Below is a small trained network, with its code and all its weights. Each question gives an input and a class and asks what happens when units are switched off, that is, made to give their printed mean instead of their output.

import numpy as np


def w(rows, s, z=0):
    codes = np.array(rows[::2]) - 128.0
    scale = np.full(codes.shape[1], s)
    scale[-1] = z or s
    return codes * scale


def f(y):
    return np.maximum(y, 0)


def log_softmax(a):
    a = a - a.max(-1, keepdims=True)
    return a - np.log(np.exp(a).sum(-1, keepdims=True))


def net(x, mask):
    res = np.array(x, float).reshape(1, 3) / 4 @ E
    y = f(res @ A[0][:, :-1].T + A[0][:, -1])
    res = res + np.where(mask, y, B[0][:, -1]) @ B[0][:, :-1]
    return log_softmax(res[-1] @ U[:, :-1].T + U[:, -1])


A, B = {}, {}
E = w([
[61,45,5,158,189,154],'x0',
[210,1,130,246,188,132],'x1',
[161,197,87,87,76,73],'x2',
],0.0067)
A[0] = w([
[177,156,190,113,133,144,86],'n0',
[216,172,138,59,90,158,191],'n1',
[85,116,151,190,64,220,81],'n2',
[142,177,233,159,190,2,47],'n3',
[117,151,205,104,51,108,250],'n4',
[148,57,98,203,157,192,219],'n5',
[153,45,138,138,170,190,250],'n6',
],0.0089,0.0019)
B[0] = w([
[204,17,70,116,103,148,181],'n0',
[207,70,135,99,100,152,221],'n1',
[147,140,114,35,3,148,159],'n2',
[189,116,49,133,231,153,192],'n3',
[196,103,44,254,154,220,238],'n4',
[211,159,102,237,141,249,255],'n5',
[175,213,164,97,40,102,236],'n6',
],0.007)
U = w([
[162,73,89,114,246,237,250],'0',
[156,124,148,192,114,183,250],'1',
[149,166,120,123,165,222,250],'2',
[79,101,190,242,161,36,245],'3',
[96,63,51,74,253,184,6],'4',
[85,178,213,168,244,66,6],'5',
],0.006,0.0019)

Each question gives the input, the list of numbers given to net, and the class t.
The units are the neurons (one row each of A and B). Each row of codes is followed by its name. A weight is (code - 128) times the scale printed after its matrix; where a second scale follows, it is the last column's (A, B and U).
mask holds one flag per neuron, in row order. A switched-off neuron (its flag False) gives its mean, the last column of its row in B, instead of its output. The means were averaged over made-up inputs and are rounded, as every weight is.
A unit's drop is (log p(t) with every unit on - log p(t) with that unit switched off) / (log p(t) with every unit on - log p(t) with every unit switched off).
The circuit of an input: a set's keep is (log p(t) with only the set's units on - log p(t) with every unit switched off) / (log p(t) with every unit on - log p(t) with every unit switched off). Starting from all 7 units, units are removed one at a time, each time the one whose removal leaves the highest keep (on an exact tie, the one counted first), for as long as the keep stays at least 0.8.
circuit, biggest first: the units of the circuit, biggest drop first
top k neurons: the k neurons with the biggest drops, biggest first
drop of u: that unit's drop, to one decimal
input [-8,8,3], class 0: circuit, biggest first : (n3, n0)
input [1,7,-8], class 2: circuit, biggest first : (n6, n2)
input [-8,6,2], class 0: top 2 neurons : (n3, n0)
input [-6,4,6], class 0: circuit, biggest first : (n3, n6, n0)
input [1,8,-7], class 1: top 2 neurons : (n6, n5)
input [-8,-8,-3], class 0: top 2 neurons : (n4, n3)
input [0,8,-8], class 1: top 2 neurons : (n6, n5)
input [-6,-5,-4], class 0: drop of n6 : 0.2
input [2,1,2], class 3: drop of n1 : 0.2
input [-7,4,0], class 0: drop of n4 : 0.1
